Each row of numbers stands for one node and depends on some of the facts below. Use the named rows to name the rest.

Known rows:
[  8  27 -18  -4   6  22   5 -21 -11   2  12 -17  -5   4 -16   7  -1 -23
  12   0  -2  -3  18  12  -3  -5  -5   9 -11   2  -9  -6  -1  -3  -1  17
 -19   5 -17  -4  -9  -6   6  -3 -14  -6  25 -23 -15   4 -12   0]: tretrik
[  4 -13 -16  -1   3  15   0 -13  -9   2 -23 -16  19   6 -12 -14   2 -25
 -10  14  -5  -5  -2  -9  -2   8   4   3  -3   6  32  10 -19  -2   2  -9
 -19 -11   0   9  -7 -12   2  -9 -17  -4   2  36 -15  -1 -12   2]: pigrem
[  7  -9  -9  -5   1  41  -1  33 -11   1 -18 -14  29  12   3 -19   6   2
 -13   9   0  -2  -2   4  -6  25  -6  17 -10   7  27  12  32  10  29  -8
 -19  14  14  -8 -11  -9   3  -9  36  27  -5 -11  27  45  37  35]: gubrom
[  5   4 -10  -6   2  -5  -1  -7 -13   5 -15   0 -13  -3 -16  40  -3 -18
   1   1   2   0   0  -7  -5  -9  -2  24   1   4  13  -7 -18  -5  12  -8
 -12 -13 -15   1  -6  -4   3  -1 -17   1  -2  -5 -15  -9 -10  -7]: trote
[  5  -8 -14  -3  -4   1   6 -16  -8   0  -2 -24   6   3 -13 -11   2 -15
 -13  14  -2  -4  -1  -8   5  16   3   4  24   0   3  11 -15  -2   3  16
 -19  -4 -13  14  -6 -15   6  -7 -16  -1  -4  26 -18  -1 -11  -7]: stugel
[  7 -14 -11  15   1   9  -3  13  -8   3   1   0   9   2  -1 -19   8  23
 -16   0  -5   6  -2  16   0  14  -1   7  -7   4  -3   1  34   5  21  -6
 -15  17  -6  -2  -7 -13   3  -9  25  21  -4 -12  23  34  32  20]: pata
[  6   3 -22  -8  11   0  -1 -15 -13   9 -12 -13  -4   3 -11  -6   2  -8
 -10  -1   2  -4   0   2  35   7  -2   5 -10   3  -7   1   9   3  15  -2
 -18 -11 -13   1  -3 -11   5  -6 -12  -4   9  26 -16  -7 -12  -4]: trila
[  9  -4   3   1   5   2   1 -17 -16   1 -16 -16  -8  -4 -15  13  -1 -21
  -8   8  -4  -3   8  -6   2  16  -8  12 -11   1   2  -9 -11  -1  -1  23
 -21   7 -13  -2 -11 -12  -2  -4 -18  -5   3  -4 -16  -5  -8  -7]: nipun
[ 50 -10  28  24  -3  -7  -3  -1 -14  16  23  11  13   7 -10 -15  -1  -7
  13   7  -1  -5   7  41   0  -5  -3  -4  -6   3   0   8  20  14  21 -10
 -19  31  36   4  20 -12   5   2  62  14  -4  -5   8   7  43  33]: fotro
[  6  13   4  -2  21   3  -1 -12 -13  -1   0   7  -3  11 -14 -10  -3 -18
 -12  -3  -5  -3  16  -7   2  31  -7   2  -6   5  -4 -12 -21  17   5  30
 -20 -10 -14  -3  -6 -12   2  -4   3   0  -2  -8 -15 -12 -13   3]: stego
[  8  -8  -2  -1   0   2   7  50  -9  18  11  30  16  15 -11 -16  12   4
 -13  -4  -2  20  10   8   0  72  -3   4  -3  20  -2 -10 -15  34   9   3
   3  -8 -13   2  -6 -12   2  -9  41  29   0 -17  30  38  36  58]: giski
[  6 -10 -11  -2   6  -2   0  15 -14  16 -20 -11   4  -2 -14   5   0 -22
 -15   0   0   5  21  -5  32  29  -1   4   1  14   0 -10 -18  -7   0  -3
  22   3  -9  20   3   3   2 -12 -18  -3  -9  17 -13   5 -10  10]: grokli
[  8 -11 -12 -10   8   1  -3 -14   7   2  38  -5 -12   1  13 -14  -4 -12
 -13  -4  -4  -5   2  -7  10  -9  -2   8  -5   3   9  -4 -17   0  16  -1
 -14  -3 -15  -4 -10 -10  33  -4  -4  -2  -1 -12  -9 -11  -4  -8]: troskapem
[  4  -9 -11   9  -2  20  -2 -17 -15  32  56  -8  -9  -2  83 -18   8  31
 -12  -5  -4  -6   0   0  -7  17  -1   2   4  -2  19  -2  24  -3  48  -9
   7  41 -18  -8  -7  -6  33  -3   4  20  -5 -14  62 -10  38  23]: vonotruk
[  5  -8   9  53  -1  14  26  46 -10   0  -8  30  -6  -1  39 -19  -4   5
  -9   0  -9  13  -3  14  11 -21  -4  21  25   2  -2  18  35   6   3 -13
 -22  29 -12  24  15 -14   4 -10   9  12  -3   3  41  36  10  -5]: lobrabu
[ 11  21  -5   8  18   8   9 -17  16   5  39   6 -15  13 -10 -14   0  14
  -8   0  -2  -5  -2  -5   1 -17  -1   5   8   1  -3   3  22  37   3  41
 -18  -6 -14  -7  -6 -13   2  -9  25   1  36 -11  -9 -13 -11  -8]: bofluvul
[  8  -9 -13   1  -2  -1  -1 -11 -15   2 -18 -20  18  -3 -12   8   1 -25
 -13   5   9  -1   6 -11   6  16   5  10  11   9  15   2 -18  -3  -2 -10
   4   7   2  36   8  -2   2  -6 -16  -4  -3  40 -18  -5 -11  -5]: sige
[  8 -12 -10  10   5   2   0  17 -14   7  -5   7  11   0  -6 -18   9  19
 -13  -1  -5   1   2  13  -3  24   1   9  -9   8  -2   0  30   9  30 -12
 -16  10   0  -6  -6 -13   0  -4  31  12  -2 -11  15  30  37  22]: febra
[  8 -12  -9  11   2   7   0  14 -10   9  -2  -2   8   1  -2 -16  13  17
 -13  -3  -4   1   3  17  -3  14   3  10 -11   5  -2   2  35   6  23 -10
 -16  14  -5   2  -7 -12  -5  -6  28  20   0 -14  18  31  37  17]: kunim
[ 17 -13  13  -3   3  -2  -1  -7 -16   5 -17   1   1  -4 -17  36  -2 -21
   8  -3   6  -5  12  -7  -1   3   0   7 -10   4   8  -7 -19  -1   1 -12
   3  13  -4   6  -1  -3   1  -8 -16  -7  -4   9 -19 -10  -4  -2]: degar

Some facts about the nodes:
bistes ε c; bofluvul ε c; brebis ε a
bubras ε a; degar ε g; drestu ε b
dutre ε h; fupli ε b; gestir ε f
golil ε f; grokli ε h; gusto ε c
kleplu ε a; kubro ε a; lutek ε b
mumok ε h; nibrim ε d; nipun ε e
notubom ε e; pigrem ε j; plarur ε i
resam ε d; rifas ε i; sige ε j
stego ε c; stipek ε g; stubril ε b
stugel ε j; tasozok ε a; tedrus ε c
treklil ε c; tretrik ε e; trila ε h
trote ε a; zubra ε b; bamugor σ febra
bistes σ gubrom; bofluvul σ lobrabu; brebis σ kunim
bubras σ lobrabu; dakul σ lobrabu; degar σ kunim
dekli σ vonotruk; drestu σ giski; dutre σ gubrom
fupli σ plunel; gestir σ plunel; golil σ fotro
griklenun σ fotro; grokli σ giski; gusto σ puplekas
klegur σ lobrabu; kleplu σ puplekas; kubro σ drotron
lutek σ fotro; migror σ vonotruk; mumok σ stodrus
nibrim σ stunel; nipun σ skobor; notubom σ lobrabu
pigrem σ gubrom; plarur σ plunel; resam σ stodrus
rifas σ vonotruk; sige σ febra; stego σ giski
stipek σ stodrus; stubril σ stodrus; stugel σ pata
tasozok σ stodrus; tedrus σ vonotruk; treklil σ febra
tretrik σ plunel; trila σ puplekas; troskapem σ vonotruk
trote σ stunel; zubra σ stunel; zutru σ plunel
bistes δ pigrem; dekli δ tedrus; gestir δ plarur
griklenun δ lutek; grokli δ stego; migror δ troskapem
notubom δ dakul; plarur δ zutru; sige δ treklil
stipek δ tasozok; stipek δ resam; stubril δ mumok
tretrik δ zutru; troskapem δ migror; troskapem δ dekli
trote δ nibrim; zubra δ nibrim; bamugor θ k
bistes θ k; bofluvul θ m; brebis θ l
bubras θ k; dakul θ k; degar θ k
dekli θ l; drestu θ k; dutre θ m
fupli θ l; gestir θ k; golil θ k
griklenun θ m; grokli θ k; gusto θ k
klegur θ m; kleplu θ k; kubro θ k
lutek θ k; migror θ m; mumok θ k
nibrim θ m; nipun θ k; notubom θ l
pigrem θ k; plarur θ l; resam θ k
rifas θ k; sige θ k; stego θ k
stipek θ l; stubril θ l; stugel θ k
tasozok θ m; tedrus θ l; treklil θ k
tretrik θ l; trila θ l; troskapem θ l
trote θ l; zubra θ k; zutru θ k
bamugor Ψ treklil; bubras Ψ bofluvul; dakul Ψ notubom
degar Ψ brebis; drestu Ψ stego; dutre Ψ pigrem
fupli Ψ zutru; gestir Ψ plarur; griklenun Ψ lutek
grokli Ψ drestu; gusto Ψ trila; klegur Ψ bubras
kleplu Ψ gusto; lutek Ψ golil; migror Ψ troskapem
notubom Ψ klegur; pigrem Ψ bistes; plarur Ψ tretrik
resam Ψ stubril; rifas Ψ dekli; sige Ψ bamugor
stipek Ψ tasozok; stubril Ψ mumok; tasozok Ψ resam
tedrus Ψ migror; tretrik Ψ fupli; troskapem Ψ rifas
trote Ψ nibrim; zubra Ψ trote

Which node is each row?
A row may be one of the nodes named above.
[  4 -11 -16  -4   2  11   0 -15  -7   2 -23 -16  17   8 -11 -10   1 -24
 -11  12  -3   0   0  -8   0  12   3   3   2   6  32  12 -24  -4   3  -5
 -18  -5   0   8  -6 -13   0  -8 -16  -5   0  35 -15   1  -9   0]	pigrem
[  8  -9 -21  -5   6  -4  -3 -14   2   2  38  -9 -10   0  15 -16   0 -12
 -11  -4  -2  -3   4  -8   9  -6   3   1 -10   4   7  -6 -17   1  12  -4
 -14  -1 -16  -4 -13 -12  26  -3  -9  -1   3 -12  -8 -13  -9  -6]	troskapem
[  5 -13  -6  -3   8   5  -2 -16 -17   9 -16  -4   7  -3 -10  43  -5 -24
  16  -3  29  -3  15   6  20  34  -2  26 -11   4  -2  -5 -21  -7   4  -9
   3  18 -12  -1  -2  14  -1  -8 -19  -5  -4  31 -13 -17  -8 -11]	kleplu
[  5 -15 -19   0   1  -8   2  30 -10   1  16  16 -13  -5 -14   1  23  53
  -9   7  -6  -3   5   0  -5 -18   1  33  -4   8  -3  -5  38  -3  50 -11
  -5  -3 -15  14 -11 -16   3   2  18  -1  -4 -19   1  50  44  10]	stunel
[  8  -6  -1  -1  11  -4   2  -1 -12  11 -16  -5 -11   1 -10  -5   2 -24
 -16  -1  -4   3  15   0  27  31   1   4  -5   5  -3  -9 -19   1   0   6
   2  -9 -14  -1  -2  -6   3 -10  -3   1  -3   3 -17  -5 -12  -3]	drestu
[ 37 -17  14  -3  -3  -7  -2 -13 -11   7 -16  -3   6  -5 -11  16  -5 -17
  19   4   0  -5  20   4  28 -12  -1   2 -11   2  11  -2 -15  -1   7 -14
   3  21  22  15  32  -5  -3  -5 -16  -8  -2   4 -16 -13   1  -8]	griklenun
[  5 -10 -18  -4   1  -4  -1 -14  -6   6  16 -13  -5  -7  20  -2   0 -22
  -8  -3  -4  -5   4  -7  13  -7   1   4  -6   4  16  -6 -20  -6   4 -10
   4  11 -16  -2  -3  -6  17  -7 -19  -1  -5  -5 -10 -12  -5  -4]	migror
[ 12 -10 -16  24  -2  -2  -2  12 -12   2 -17 -14 -12  20   6 -13   2  37
  14  -3  -7  20   0  20   8  33  -3   3  -5   3  -6 -13  36   3   5  -8
   7  21 -15  43  -9 -11   6  -9  30  59  -2 -23  17  32  38   8]	stodrus
[  9 -11  -6  -1  21  19  -3 -14  -5   0 -20 -19   3  10 -14 -11   4 -16
  -5   1  -3  -1  -1  -8  -5   8  -2  10  -9  -1  19  -4 -14   6   0   0
 -19 -13 -14 -10  -7 -14  -1  -2  -3  -6  15  -1 -13  -9  -9  -7]	bistes
[ 48 -16  28  18   3  -1   0  -3 -16  13  27  10  15   4 -16 -17  -1  -9
  16   2  -1  -3   4  39   1   1  -3   1  -5   3  -2   7  19  15  24 -12
 -21  31  37   2  21 -12   3   4  58  16  -4  -3   7   5  48  33]	fotro
[  8 -12 -11  -3  -2   1   0 -13 -10   4 -19 -23  16  -2 -10   8  -4 -24
 -11   8   9  -6   3  -5   4  14   3  10   9  11  11   3 -19  -1  -3 -10
   4   8   4  32   9  -2   2  -4 -17  -6  -2  39 -19   3 -11  -1]	sige
[ 14  -5 -15  -8   5  -7   0 -18 -11   3 -15 -16 -14  21  -6  -5   1 -18
  10  -5  -2  -6   0   3  14   6  -7   0   0   1  -1 -10 -13   2  -3   0
 -16 -13 -18  19  -7  -7   1  -6  -7  16  -1 -18 -14 -19 -14  -6]	resam
[  2   7 -21  -6  14  -5  -2 -15  -7  12 -16 -12  -7   4 -11  -6   2  -8
  -6   2   1  -3  -2   0  35  10  -3  -1 -12   5  -4   4   6   7  19  -1
 -19  -9 -13  -6  -3 -10   3  -8 -10  -2  10  24 -18  -7  -9  -3]	trila
[ 10  24 -17   2   3  -4   3 -17 -16   3  -6  -4 -16  -3  -8   4   2  -9
 -14   4  -4  -2   0  -6  -3 -16  -5   3   6   1   3  -5  -9  -4  24  -3
 -16 -16 -14   2  -7 -13   1  -3  -6  -8  -3 -11 -15  -7 -11  -8]	nibrim
[  8  28 -18  -4  19  -2   3 -13  22   6  27 -18 -12  36 -16 -15  -4  26
  -1   1  -6  -6  -2  -2  28  -9   1   3   4   4   0 -11  25  32  17  23
 -15  -8 -14   8  -6 -14  33  -6  29  26  27 -17 -12  -8  -7  -5]	mumok
[ 12 -15 -23  12   0  64  10   0 -16   4  49 -14  28  14   0 -16  47 -23
   7  -2  -2   9   0  49  -4   1  -3  10 -12  21  -3  15  34  -5  27 -11
 -17  41 -12  -9  -8  -8   1  -7 -12  35  -3 -20  -1  71   3  29]	plunel
[ 11 -11 -13  -2  10   1  -1   1 -16   5 -16 -18   7   1 -20   8  -3 -22
  -9  16   1  -4   1  -8  21   2  10   4 -14   6  31  -1 -19  -3  -1 -10
  -5  16  21  12   0 -11  -3  -7 -16   0   1  20 -17   4 -10   2]	dutre
[ 15  38 -24  -4  11  16   4 -16  26   9  83 -11  -6  36  -7 -18  -2  -2
  17  -4  -3  -2  -2   9  10 -20  -5  -4  -9   3  -1   6  18  27  26  16
 -17  -9 -18  -6  -5 -11  15   0   9  14  29 -18 -18   0  -9  -5]	zutru
[  4 -11   9  -5   0   9   0 -16 -14  11 -16 -15  -6   0   4  21  -2 -17
 -11   0   8  -4  18  -6  -4  11  -2   2  -4   4  41 -10 -17  -4   2 -12
  16  25 -12   4  -1   9   4  -5 -16  -1  -6   6  -8  -8 -15  -2]	tedrus
[  8  -8 -15  -7  -4  -1   0 -19  -9   0  -3 -20   4   1 -13 -13  -2 -16
  -9  10  -6  -5  -1  -7   6  18   0   2  21   1   1   6 -18  -3  -4  19
 -17  -6 -11  18  -7 -15   2  -2 -17  -9  -4  26 -14  -1 -10 -14]	stugel
[  3 -11 -20  -4   1  -5  -1  32 -11   1  17  17 -14  -3 -10  -1  25  56
 -10   4  -3  -4   2  -1  -4 -20  -4  28   5   8   1  -9  37  -2  49 -10
  -7  -4 -12  12  -7 -15   0   4  22  -4  -2 -19  -2  50  45  20]	stunel
[ 10  28 -23  -6  21  -3   4 -14  18   1  24 -14 -17  37 -11 -16  -2  28
   4  -7  -5  -3  -3  -2  28  -7   2   3  -1   0   1  -8  28  32  21  24
 -16 -10 -16   7  -6 -14  29  -5  26  21  28 -21 -16  -9 -10  -6]	mumok
[  4  -9  11  -2   5   1   3  -2 -12   0 -17   1 -11   0  -9   8  -1 -24
 -12  -3   8   2  11  -4   8 -14  -3  21   1   1  -1  -8 -16  -1   5   8
 -18  14  -9  16   0  -5   0  -9 -15  -1  14  14 -13  -3 -14  -7]	notubom
[ 10  12 -18  -4  14  -4   0 -16   9   1   2 -19 -14  26 -16 -13   1  -1
   8  -1  -7  -5   0   1  23   4  -2   4  -3   1   0 -11  11  13  -3  -1
 -19 -10 -17   9 -11 -14  13   0  29  25  17 -19 -14  -6  -8  -2]	stubril
[ 17 -14 -10   1   7  -2   1 -11 -12   2 -16  -6   5   1 -20  -3   1 -23
  -3  -1  -2  -2   3  -2  22  -4  -7   3 -14   9  -5  -6 -20  -3   5 -14
 -12  -5  -9   2   4 -11  -3  -6 -15  -4  -8  -8 -20  -7  -9  -7]	bamugor
[ 26  24   9  -1   1  -3   0 -16 -10   7  -3 -10 -13   3  -4   4   3 -22
   6  11  -4  -5  20  18  22 -10   0   3  -4   1   0  -7  -2   9  17   6
 -18  -6   5  -5   0 -16   9  -1  15  -6   7  10 -20 -12  -9  -4]	golil
[  6  -5 -21  -2  13  -3   0 -10   1   5  56 -22 -17   2  -8 -13   1 -22
 -13   3  -5   0  -5   4   5 -13   0   5 -10   1   0 -10  11  20  17  37
 -19 -13 -17 -10  -8  -8  52  -4   6  -5  23 -18   1 -15  -9  -6]	rifas
[  6  -9 -20  44   0  11  -2 -16 -10  35 -15  11  22  -3 -12 -12   4  60
 -13  -2   5   6   0  29  19  46  -7  16 -14  16  -2  15  74   9  21  -7
 -10  24 -14   1   0  -9  -1 -10  17  17  -5  15   6  12  36  -7]	puplekas
[ 10  -9 -21   0  -2  19   0 -14 -10   3  12 -19  -7   0 -10  13  -5 -25
  -6   7  -3  -3  12  34  15 -13  -6  11 -12   1   0  -8 -16  -4   2   3
 -17  11 -11   3 -10   5   7  -8 -14  -4  -1 -16 -17  26  -7  -5]	plarur
[ 15  -6 -16  -5   7  -6  -3 -16  -9   1 -21 -16 -13  21 -17  -3   2 -14
   6  -5  -3  -6   0   4  15   9  -2   4  -3  -1   4  -9 -12  -2   3   1
 -19 -10 -19  21  -7 -11   0  -5  -6  16  -1 -10 -12  -8 -13  -7]	resam
[  6  -9 -12  -8  -1   1  -4 -11 -12   1 -18 -21  18  -3  -9   6   0 -27
  -9   8  11  -5   2  -6   7  13   6   8  12   9  12   2 -20  -6   0 -11
   2   5   4  35   8  -5   0  -3 -17   0  -2  40 -22  -2 -10  -1]	sige
[  7 -10 -17  -5   5  14  -2 -11  -7   0 -22 -16  20   1 -17  -9   2 -22
 -11  13  -8  -4  -3  -8   2  12   6   1  -1   7  31  10 -21  -1   0 -11
 -21  -6   3  10   2 -13   3  -7 -17  -9  -1  35 -17  -3 -13  -3]	pigrem
[  0  -1  -6   3  17   7  11 -16  11   2   3   8 -13   1 -16 -13   3  -8
   3  -5  -4  -2   2   2   5 -22  -4  10  18   2  -1   3   2  26   9  33
 -17 -10 -14  -8  -5 -13  -1  -6  -3  -5  35   4 -10 -13 -10  -6]	bubras
[ 15 -13   2  -7   3  -3   1   6  -9   5 -19   9  -5  -2  -6  -1  -3 -26
 -10  -2   8  -1   5  -5  31 -22   3  12   3   2   8   3 -16  -4  -2 -13
   6  20  -6  25  26  -6  -1  -9 -12  -8  -8  11 -13  -1 -12  -7]	dakul
[  7 -14 -13  -3   1  -4  -4 -17   1   6  14 -15  -8  -3  12  -5  -2 -25
 -11  -4  -1  -7   4  -9  11  -3  -3   0  -8   0  19  -5 -23  -3   7 -11
   4  10 -12  -3  -3  -2  21  -5 -19  -5  -2  -9  -8 -13 -11  -3]	migror
[ 10 -13 -10  -1   7   1   3 -17  -3   2   0   3 -13   1  -9 -17   1 -19
  -3  -2  -1  -9   0  -3  27 -17  -6  -1   4   3  -3   5 -17   5   5  -1
 -19  -5 -14  10  13 -12   0  -8  -7  -4  10  -3 -13  -9 -11  -9]	klegur
[  8  -2 -14  -4  -1  19   4 -14  -8   8 -19 -21  -6  -2 -11  30   1 -20
   4   8   5  -4  23  23  25  -4  -4   9 -12   3   7  -8 -19  -2  -1 -14
   3  29  -5   3  -9  13   1  -5 -14  -4   7  -4 -19  20  -8  -2]	gestir
[  4  -6 -11   2   0  -6  -5   3 -16   4 -18 -10 -14  -3 -17  31  -3 -25
 -12  10   5  -4  -2  -5  10 -15  -4  17  -2   5  15  -9 -18  -1   4 -10
  19  -3  -8  22  -5  -2   1   0 -19  -6  -5  -1 -16   6 -13  -3]	zubra
[ 29   5  15   0  -4   0  -5 -16  -1  13  -8 -12  -9  -2  -7   9   2 -26
  11   7  -1  -7  14  16  26  -4  -6  -1  -5   1   9  -5 -18  -5   1 -14
 -16   0  11   5  23 -10   3  -2   5   0  -4  13 -18 -14 -11  -5]	lutek

